Table B holds the same points as the rows below and some others, measured another way and shuffled. Each row below is followed by which row of B it is.
B:
1: [-132  -56 -174  154  275  -69  236 -171 -119  -33 -246 -248 -134 -421
 -181   -6  -83 -173   85  146  119   47   55 -249   41  -98 -359  412
   42 -146 -549  -11  373 -250 -118  298   88   12   23  -57  211]
2: [ -62  107 -133  180 -347  -26   46   21  251  -84  301  -69 -188  172
  -40 -147 -221 -138  -45 -173  200 -186 -106   59  156   17  189   23
   25 -156   69 -115 -347   10 -199  -23   53 -126 -100  137   32]
3: [-190   31  288 -116 -191   38   12 -214  -38  250  247 -102  310  -73
  404  221 -331   94 -270  -47 -142  -86   96   91   12 -257  488 -285
 -193   89  485  -77 -191  149    5 -199 -298   46   81  161 -266]
4: [ 142   74   60 -262  -70 -116 -135 -146  -28  245   96  140  164    7
  -97 -101 -189 -202  233 -203  167  190  104  -60 -271 -120    0 -157
   58  -14  471  -41  -86  139   28 -368  102 -252  154   15 -157]
5: [-224  133  -58 -443  195   -8  -13 -318  -82    2  137  -57  114 -137
 -164   41  -82   75  245  -31  317  161  236   98 -144   14 -529    2
  281   38  184 -195  272 -107   66  -34   76    5  201  -70  -73]
6: [-315   84 -222  -49   63   62  136 -153  197 -200  239 -166 -255  155
 -158  -47  168  -68   -8   47  163  -73  -57    8  195   98 -421  253
  154   34 -292 -157  140  -83 -101  295  120  100 -103   47   20]
7: [ -58   13  -16  132  -52   45  220 -146   86 -102  187 -222 -265  272
  126   20  211 -208 -293   -2 -181 -141 -244 -124  244   37  143  141
 -124   83 -364  -90   86   44 -207  244   -3   76 -198  200  -53]
8: [-322  263  120 -487  145  -84  114 -527 -376  -91  373 -177  -14  163
  206  171   62  196 -218  -85  -25  -67  126  123  190   47 -255 -187
   66  370   26 -382  534 -146  -61   49 -224  503   83  321 -152]
9: [-533  184 -343   85  -24   41   41   57  435 -285  126  103 -288  172
 -429 -163  131  -55  197   96  379  -40  116   92  247  234 -573  371
  283 -189 -192  -97  -52 -135   53  253  161   83 -156  -66  173]
10: [ 225 -190  -65  197 -132    3  154 -124  -26  191   71 -422   65 -468
  119    1 -519 -199  -27  -88  130  -74 -147 -156 -147 -356  265   95
  -94 -166  -75   -6 -177  -32 -312   33   78 -383  113   -3   -1]
11: [-167  -96  -65 -487  305  127  -93 -269  194  215  161  -16  189  -50
 -166   41  189 -118  258  103  141  281   72  -67 -296 -164 -605  115
  170  190  245    0  178  176  167   20  249 -162  150 -170 -264]
12: [-353   49  110   76  194  -83  172 -207 -114   67  -53  -15 -106  131
  156  112  292 -140 -317  183 -353  -34   19 -247  297  -70    1  171
 -266  215 -325  -11  386   10   36  200 -200  450 -181  264  -31]
13: [-576   80   85  181 -167   15  176 -172  -13   25  246 -252   68 -195
  350  208 -372  222 -397  110  -62 -315  121  109  387 -223  273   -5
 -188   27    9 -131  -62 -129  -79  160 -400  403  -53  258   -9]
14: [-270  234  -64    3 -200  -87   61 -139   86 -158  420   -7 -298  487
   43  -90  118  -70 -223 -133    2 -217  -91   48  366  118   17  -18
  -33  152  -52 -220   12    2 -138   68  -78  320 -195  356  -31]
15: [  90  -75 -224   54 -258   44  -92   49  421  132  343  -37  -68  111
 -158 -217 -180 -297  156 -157  257  -20 -190  -62 -125 -178  -20   88
   49  -80  235   14 -445  195 -139  -80  289 -398  -17   -7 -107]
16: [ -40   76  -38 -172  329    8  159 -201  -91 -120 -305  -37  -67 -134
 -292   19  209 -166  225   84  132  265  159 -114 -137  211 -424  246
  227 -170 -313  -56  423 -140   47  118  166 -147   56 -196   81]
17: [  30  148  152 -179   64 -187  157 -383 -527   51  -25 -224   98 -320
  151  106 -373   54  -59 -147   63   15  183  -22  -29  -79   96 -147
    1  -10  -15 -231  364 -235 -157 -117 -199  110  197  173   24]
18: [-124  -67  220  339  -75  155  189   86  217   59 -376  -24  144 -180
  110  177  -48 -152 -143  193 -186   69  107  -73   -4   21  520  131
 -154 -365  -55  166 -229  105   80   42 -147 -296 -108 -192  -13]
19: [-128  -55  190 -125  -90  111   22 -177   87  236  158 -121  271 -103
  254  180 -188    3 -148   18  -85   17   51   34  -91 -215  290 -144
 -115   35  357  -15 -168  174   24 -106 -128 -121   81   16 -257]
20: [-252 -309 -108 -504  477  319  -81 -253  385  357   66 -142  385 -353
 -181  156  190  -99  342  322  144  391   90 -121 -473 -348 -784  284
  179  159  244  142  137  252  266  156  336 -345  229 -422 -342]
21: [-277 -253   25  291  -11  312  148   65  525  137  -53 -185  105 -119
  125  161   80 -171 -195  308 -185   -7 -104 -118   30 -200  214  293
 -181 -137  -93  214 -304  241   56  276   14 -255 -150 -190 -152]
22: [  26 -212  -55 -332  538  123   23 -222   65  232 -359  -73  235 -452
 -329   62  173 -251  439  240  143  483  160 -259 -492 -138 -655  338
  201  -88  -81  149  369   60  191   91  338 -435  219 -427  -95]
23: [-335  -99 -180   70 -156   75  -69  -27  369  230  326 -121  129 -242
   -5  -30 -391  -32   71   45  243 -103   22    7   -9 -393 -118  127
  -21  -21  299   21 -360   79  -30   27   53  -97   59    2  -89]
24: [-160  -63 -137   88   32   28  119 -124  114   40   97 -222  -68 -182
  -42   -5 -127 -128  -11   60  117  -41  -44 -100   46 -161 -145  226
   -8  -49 -185  -27   19  -48 -118  182   69  -50   -9    8   19]
25: [ -75  113  217  214  -34  -78  158  -19  -44  -13 -276  117  -71  147
   67   54  152 -219 -186   48 -260   42   80 -156  157  133  390   54
 -178 -147 -152   39   71   44   36  -22 -165   41 -171   95   24]
26: [  27 -131 -165  -39 -127   49  -84  -58  268  259  235 -135  144 -264
 -100  -97 -393 -165  224  -83  311   43  -35  -45 -246 -332  -90   74
   66 -101  325   16 -329  107  -89 -102  212 -399  140 -100 -115]
27: [-393  151   44  242 -236   32  -33  193  406   -3  -90  313   25  167
 -117  -31  -30  -96   18   79   52    2  215   72  144  115  229   77
  -21 -297  259   85 -392  113  200 -109 -116  -61 -160  -43   19]
28: [  22 -187   86  -36 -131  244  -67   34  513  284  144   23  220  116
   66   43   60 -257    7   64  -87  132 -128  -66 -240 -201  241    8
  -94  -32  407  161 -450  431   88 -105  150 -481  -25 -170 -340]
29: [-225  -18    0 -159   84  123    9 -119  209   85   18  -23  152 -116
  -85   80  -11  -49  125  102  124  138  130   18 -132  -53 -199  103
  108  -77  164    1  -26   76  117   24   63 -172   70 -165 -118]
30: [ 170  112 -271  131 -137 -122  142  -83   13 -213  165 -199 -386   92
 -238 -245 -124 -277  107 -230  307  -95 -184  -76   81  125 -132  184
  161 -170 -342 -188   24 -167 -349  109  225 -177  -63   97  167]
31: [-428  354   38 -261 -105  -48  -56 -130  105 -166  227  250  -62  400
 -123  -17  117   83   36  -85  169    0  239  226  189  281 -182 -119
  188    8  302 -214   16  -13  147 -119 -103  228  -55  117  -65]
32: [-120  -22   91  -53   62  -11   66 -198   33  156  158  -52  -41  224
  172   55  234 -212 -239   55 -282   -4 -120 -199  107 -151   79   50
 -224  253  -64   -6  140  176  -22   71  -44  159 -122  213 -187]
33: [ -60  256  155  -38 -218 -124   27 -113  -36  -37  205  154 -144  509
  100  -52  129 -158 -202 -191 -134  -67  -21    0  206  155  324 -179
 -110   92  157 -150  -28  107  -47 -176 -134  158 -152  312 -101]
34: [-606 -147  -48   14   13  245 -124   80  673  292  122  160  261  -32
  -57   84   76  -63   57  335    0   83  130  -17  -19 -298 -192  226
  -81   18  390  223 -374  305  319   73   28  -50  -72 -172 -227]
35: [-343 -131  156  101  352   31  160 -148  -47  230 -441  -30  207 -418
   57  230   79 -121  -78  365 -252  184  230 -279  -21 -208  -48  287
 -194  -56 -217  183  310    6  203  161 -150  101    0 -114   -7]
36: [ 359  120 -118 -289  -11 -129  -44 -180  -82   -6   87   11  -80   66
 -310 -213  -89 -289  376 -297  359  210   -6  -59 -308  114 -255  -38
  275 -124  130 -157   64  -10 -137 -231  322 -418  154  -55  -18]
37: [-102 -130  180   87   14   61  149 -192  -25  235   46 -231  140 -143
  343  188  -79 -118 -319  105 -294  -47  -71 -168   47 -295  347   29
 -296  111  -38   47   29  131  -63   82 -170   40  -31  122 -169]
38: [-157  160   64 -442   50  -45  -19 -359 -149   46  331  -75  100   78
   69   67  -70   73   16 -131  130   36  116  107  -39  -34 -214 -176
  116  199  291 -246  202   -9  -14 -112  -41  124  139  146 -185]
39: [-265  -87 -160   46  -57  317   39   95  614  -52   -8  -83  113 -207
 -265   28 -107  -44  266  162  357  115   92  143 -168   32 -222  264
  275 -393  131   74 -400   82   94  138  222 -529   30 -425  -42]
40: [-118   73  107   25  118 -150  162 -228 -301   84 -167 -102   49 -272
   74   92 -181  -68  -79   30  -58   30  167 -155   50  -99   69   50
 -100  -50 -154  -69  299 -149  -51   -2 -164  136   52  122   62]
41: [-651  -52  -87   18  213  273   52   42  574  -29 -108  112   46   42
 -210  116  378  -46   59  407    7  135  168   -5   94   53 -422  402
   86  -96  -73  141  -36  128  311  311   56    6 -146 -261  -70]
42: [ 493 -166 -143   -9   -8   19   44  -76   87  148  -75 -228   37 -316
 -223 -140 -270 -394  339 -162  297  212 -138 -193 -439 -149  -33  139
  134 -275    2   39 -147   61 -213 -105  381 -735  172 -235  -30]
43: [ 293  247  -93 -237 -169 -180   -2 -217  -84 -134  399   23 -352  597
 -127 -262  170 -309   44 -407  134  -11 -216  -33   33  226  -65 -130
  125  143   11 -278   90   53 -257 -158  210  -74  -71  285  -78]
44: [ -96   76  -94 -211  -23  124  -58  -40  355  -46  119   91    0  172
 -268  -76  112 -138  258  -34  276  170   65   88 -172  149 -282   71
  267 -134  230  -53 -155  120   84  -52  228 -332   20 -196 -115]
45: [ 384 -265 -149 -251   73  132  -41 -173  155  310   86 -309  276 -517
 -171  -53 -402 -256  429 -102  391  270  -72 -113 -606 -353 -240   92
  203 -159  280   42 -175  120 -134 -123  413 -791  328 -345 -175]
46: [-513   89  -37  150 -238  147  149  -60  299 -152  313 -206  -60   56
  158  122 -167  150 -269   76   75 -262   16  208  335    3  140   74
   -5  -89    1 -138 -241  -50  -75  220 -197  154 -129  100  -20]
47: [ -75  -10 -236  -58 -129   33   22 -122  158   20  267 -263   30 -309
 -147  -82 -474  -15  220 -123  470  -45   31   99 -125 -169 -226   89
  221 -189  135 -138 -206 -118 -180   17  165 -285  167  -86   19]
48: [-151  -44   48  -11  227  -45  163 -237 -210  137 -227 -194  136 -499
   17  130 -226  -54   29  130   31  100  185 -156  -75 -195 -118  171
  -35  -93 -172   -2  297 -151  -14   93  -80    4  135  -54   51]
49: [-260  125  266 -150  129   28   64 -147  -29   47 -222  162  163   58
   52  179  176  -27  -60  130 -172  181  262   -3   -4  121  101  -37
  -30  -57  136   -3  164   72  230  -84 -176   50  -20  -44 -124]
50: [-337  -82 -301  273   94  124  169   42  373 -131  -94 -172 -183 -214
 -280  -54    6 -161  120  222  227  -19   -4 -100  115  -17 -381  501
  117 -261 -431   53  -29 -122  -52  380  178 -131 -104 -185  180]
51: [-119   -7  -34 -189   66  106  105 -237   48   -7  126 -248   77 -185
  -10   93 -133    7   57   14  180   54   39   61  -95  -45 -190   59
  147  -49   14 -121   75  -53  -76   88   59 -159  117  -89  -90]
52: [-403   94   54  136   -6  -27  168 -150   14  -35  123  -74 -145  189
  180   86  155  -59 -343  120 -234 -166  -15  -85  378  -31  101  108
 -204  146 -235  -79  155  -13  -29  204 -220  400 -199  278  -23]
53: [ 177  101  238 -108 -137 -105   20 -169 -155  161   30   49  101  116
  153   29 -108 -179  -77 -190 -111   79   27  -64 -109  -20  416 -232
 -112  -14  288  -72  -44  135  -49 -296  -88 -148   42  133 -161]
54: [-506  133   -6  136   20   40  112   -5  184 -104 -167   66    3 -119
 -115   83  -40   42    9  190  103    9  283   71  180  106  -94  194
   77 -243  -64  -13   -5 -111  138  123 -134   94  -74  -83  109]
55: [-344  -93  148   37  -75  159  -30   -1  386  276   86   90  236   33
  163  136   16  -81 -138  183 -170   41   67  -33   -1 -230  233   30
 -185   24  356  146 -311  293  191  -43 -104  -65  -65  -35 -248]
56: [ -11  260  255 -242 -245 -167  -43 -266 -181   97  415  123  -35  583
  296    3   83  -96 -306 -292 -234  -94  -48   17  170   26  401 -391
 -184  324  374 -221   24  190  -70 -306 -209  273  -80  467 -260]
57: [  80   68  -39 -495 -195   96 -226 -166  336  170  579   60  137  349
  -91 -112  -32 -117  225 -258  284  120  -76  159 -293  -69 -176 -240
  211  155  710 -141 -326  318    5 -299  264 -370  131  -13 -375]
58: [-565  -47 -119 -224  118  295  -22 -102  526   23  254  -39  114   47
 -104  116  186   58   65  250  137   68   89  118   11  -63 -476  209
  151   62  179   -5 -101  150  196  225   94  -20  -19 -190 -206]
59: [ 182   95 -106  189 -144 -127  170  -67 -100 -117  -73 -184 -166 -187
 -140 -129 -345 -195  109 -182  261  -34   -3  -68  -16   69  120  101
  105 -323 -212 -120  -28 -189 -268  -18   86 -273   33   15  183]
60: [-318 -114 -116  235   -3  209  135   68  369  -11 -196 -178  139 -507
 -149   92 -324   -5  159  223  277   40  177   46  -76  -97  -79  315
  142 -450  -49   97 -266  -84   40  189   44 -357   52 -346   94]
61: [ 256  128 -176 -152 -122 -101   76 -225  -78 -133  307 -232 -231  102
 -146 -176 -169 -186  135 -324  330  -30 -154   12  -71   95 -157  -21
  218  -48  -65 -264   53  -99 -322  -29  224 -241   78   99   12]
62: [-436  150  168 -441  336   24   54 -360 -173   33  -68   45  207  -88
    0  222  162  144   40  156   -7  206  356   59  -25   70 -392   -9
  127  117  123 -133  466  -68  245   15 -153  255  135  -38 -128]
63: [  -1   48 -135 -326  189   17  -59 -153   83   32 -103   51  108 -220
 -406  -76  -83 -138  499  -31  426  324  224   -9 -362   61 -545  133
  358 -204  175  -54  109  -49   91 -106  297 -388  214 -290   -9]
64: [-184 -273  -88  -34   44  215   52 -173  329  289  369 -349  130 -153
  188  104  -59 -127 -153  139  -65  -55 -220 -136  -52 -460  -91  178
 -155  212   59   58 -149  221  -83  224  101 -114    7    2 -270]
65: [-456   32 -179   45   47  198  107  -12  459 -181  103  -57 -156  130
 -191   17  228  -55   15  193  136  -15   13   62  162  134 -347  315
  157 -112 -186  -27  -58   12   61  318  103  -19 -148 -131   -2]
66: [-481  182   -8   64   87 -128  193 -244 -225 -119   -8 -141  -87 -189
   46  107 -158  121 -151   87   53 -136  220    6  316    3 -139  133
  -13  -22 -261 -181  334 -289  -49  187 -255  440  -27  203  157]
67: [ -46  389   28  -92   58 -257  175 -236 -381 -328 -140   67 -306  204
 -192  -82  102  -81   41 -184  122   34  189    0  194  431 -131    7
  183 -133 -323 -286  472 -299  -98  -31  -76  207  -49  186  208]
68: [ -68  -63   31  415 -103   98  198  129  283  -33 -270  -53  -74  -51
  -20   29   17 -265  -94  135 -102    7  -30 -140   79   52  354  253
 -109 -343 -249  139 -220   65  -36  131   -4 -282 -174 -112   66]
69: [-158  280  134  -14  -41  -78   61  -29   21 -158 -189  280 -103  319
 -140  -17  214 -131   24  -30  -22  110  206   25  109  365  105  -11
   70 -193   16  -78   83   -5  125 -121  -90   28 -129   28   36]
70: [-623    7   64  154  113  104  153  -77  199   15  -84  -27   53  -85
   93  196  111   38 -217  323 -162  -58  171  -45  266  -73  -42  236
 -132  -18 -150   44   83   -4  161  262 -220  289 -140   15  -16]
71: [ -15  186   38  -42  272 -232  114 -148 -294  -48 -421  189 -136  -10
 -280  -76  184 -271  171   17    3  244  220 -246  -18  205 -230  173
   63 -143 -300  -27  484 -158   76  -49   29   60  -15   18  171]
72: [-215  423    3 -269 -172 -231    9 -289 -267 -178  375   43 -160  298
  -16  -79 -164  113  -32 -298  234 -136  168  201  230  201  -89 -232
  161   86  185 -390  185 -201 -119 -169 -162  350   32  360   25]

[-204 -354  172 -159  258  -21  -72 -254   25   35  195  357 -273 -154
 -177 -144   86   81 -204  -45 -284 -186  130  -56   73 -107   20 -304
   23  303  106  339 -147   35 -269] => 9
[  71   47  -81  299 -105  142   51  117 -200   96 -115   31  167 -148
 -173  260 -265   85  284  -27  140  185 -216  233  -51   57 -262  221
   12   14 -264   44 -234  -12  159] => 49
[-111   58  -50 -144  209   59 -128 -289  152   36  -80  107  119 -147
  109   64  148  167 -132    1  -67  -77   21  -21 -130    4  -72    9
 -160   98   74   38 -129  -63    4] => 38
[ 208  -36 -168   -9  -48   58  163  -72   28    7 -183   15  247    8
   17 -136   14 -183  205  -24  -83   36   76  114  172   -6 -118    0
  -33   28  -33  -91    0 -116  272] => 32
[ 105  113   18   21  -83   35 -178 -207 -169 -115 -182  -27  145 -125
  -11  117  193   43   62   38   91   20 -131 -156    4    3   33   39
  -79   33  -39  -37  -62  -15  -26] => 19
[ 148  -89 -211 -120 -105   11   -4 -205 -139  -46 -231   79  150   73
  -48 -283  174  -76  -19 -152 -120 -187   84  -52  272  -30   87   62
   42  181  -75   88   76  -31  210] => 64
[-121  -64 -145 -223  377  -27 -254 -315  251  273 -255   65  217 -175
  140   20  188  270 -266 -218 -199  -85   47  119  -29  -38  -58  -39
  -97  257  232  182 -128 -114  154] => 8
[ -54 -370  454   95  317   -3 -257  -90  173  329  163  244 -119  -50
  -79  109  -57  156   -8 -172  -73   73   64  254 -108 -154 -359 -299
  131  300   48  504 -456  -96 -224] => 22
[ 374  280 -285  253 -352 -106  137  229 -198  -57 -166  -27  149  261
   85 -134   66 -145  279   -7  242 -394  -56   65  113   22   65  427
  236  -80 -176 -150  173  -59  382] => 10
[ 218 -199   -5  195   24 -133  -16  183   48  330  -52  133   43  223
   -2 -155  -63  -13  130 -271    3 -251   83  353  137 -113 -185   77
  342  224  -38  324 -127 -120  257] => 1
[-141 -121  -36  -54  129  192   57 -190   79   63   44  254   47  -54
  -70  -61 -123  101  -30  -56 -103  -10   83  147  -58   15 -257   40
  -97  166 -177  201 -238  -30   39] => 11
[ 272  -63  -30   62  -38 -127 -230  -70 -151  128 -339 -102  209  -66
  -24   28  206   -4   94 -182   -6   -3  -98   20  212  -82   63  -43
  125  154  110   88  -11  -78  161] => 37
[  57  -17  194 -217  -70   48 -191 -457  -71 -288    4  145  -30   51
   58 -197  401  -72 -104   86  -18 -182  113 -372   46  -68  105 -149
  -97  111  -16   73  -13  -15 -241] => 23
[ 263 -250  290  220  -40    5 -244    2  -90  255 -150   16  148   79
 -106   66  -25    0  222 -251   86  177  -49  231  105 -130 -303 -105
  204  218 -115  362 -325 -109   50] => 35
[ 118 -361  352 -327  412 -278 -336 -415  250  105  -75   54  -54 -213
  101 -122  547 -100 -179  -57 -366  -44  194 -195  219 -245  175 -704
   11  264  629  146    3 -144 -267] => 7
[  73  183 -276   44 -212   51  338   11 -161 -281   58  167  -33    4
  -51 -154    2 -178  171  222   14 -283   14 -106   70   76  101  212
  -37  -95 -159 -240  167   37  120] => 15
[  -6  100   41  -75   -3  -30  -88 -217    8 -154   80  193  -96   77
  100 -129  252   36 -103   80   43 -384   76 -193  -77  -36   78   59
    5   73  -11   49    2  -11 -112] => 47
[  50  343 -227  249 -187  160  276  118  -91 -142   21   68  129  -50
    5  160 -197  -21  301  222  226  -55 -139   96 -184  141 -177  393
 -101 -191 -284 -259  -59   -8  189] => 4
[  66 -139  223  173 -115  -72 -257  -41 -315    1   28  161 -172    8
 -192   35   96  110    9 -104  105 -185 -120  -74   55  -93   36    2
  219  218 -130  338 -160   56 -191] => 60
[-242  168  -53 -227  133  164   89 -405   67 -327  126  209  -50 -296
   40   48  162   40 -107  334 -103  -72   27 -294 -181   85   55  -54
 -372  -62   32 -228  -11   33 -219] => 57
[ -73 -316  171 -158  143   32  -53 -288   -5  -30  102  284 -143  -81
 -138 -193  121  -25 -103  -42 -236  -87  149  -81  126 -100  -24 -290
   -3  253   36  271 -126   -6 -196] => 65
[ -37   47  -80  -89  266 -188    5  -83  215   66   58  155  -91 -119
  150  -26  216   43 -109   73 -135 -359   81   -7  -51  -51  116  -68
   25   64  316  -50   70  -69    5] => 61
[ 296  187 -274  355 -250   36  158  288 -115  154 -195  -29  277  194
   24   22 -210  -38  354 -111  243 -113  -99  346   22   55 -237  456
  187  -39 -299  -28  -71  -94  472] => 40
[ 139  269 -235  116 -205   33 -158  -96 -316  -92 -362 -130  258 -158
  -35  199  131  124   98  -12  175  -13 -265 -111   22   72  102  294
  -56   -8 -122 -126   19   21  173] => 3
[-105  125 -185  195  171  -85  160  207   71  144  105  167  -87 -196
  -16  203 -161  136   75   95   10 -235 -102  220 -165   43  -57  183
   62   -9   62  -53  -56  -11  110] => 36
[ 117   98 -195  -75 -251   95   76 -212 -219 -260 -130  107   99   94
  -28 -237  156 -102   47   39   20 -220   37 -190  138   36   94  184
  -50   39 -219  -57   94   18  118] => 46
[ 176 -197  504  -21  204 -126 -465 -260  168  184  -32   47   19   58
  140   43  337   55  -31 -139   33  -13   77  -15  -46 -202 -158 -341
  116  228  216  336 -281 -154 -222] => 48
[ 223 -281  644  -17  126 -209 -350 -251  -21  -57  100   49 -182 -146
  -37   66  422 -170   91   93  -74   74   32 -264  104 -234   68 -640
   91  137  365  143 -133  -80 -478] => 68
[  92   10 -105  316  -75  146  343  276   83  168  139  218   68  187
  -33  -45 -404  -67  340  -21  120  -83   57  452  -97   42 -444  296
  126   -8 -349   92 -225  -91  298] => 16
[  94 -309  191   -9   29  -77  -37  -95  -31   56  112  262 -161  127
 -102 -267   99  -97   -1 -116 -125 -233  161   28  174 -140  -43 -190
  199  252   -4  332  -97  -35  -93] => 50
[  30  -63  176  -33   -8   13 -115 -254 -209 -204  -17   65  -53 -289
 -156  112  195  -47   68  151  -62  100 -104 -268   70  -38  101 -251
 -108   54   74  -31  -55   36 -258] => 28
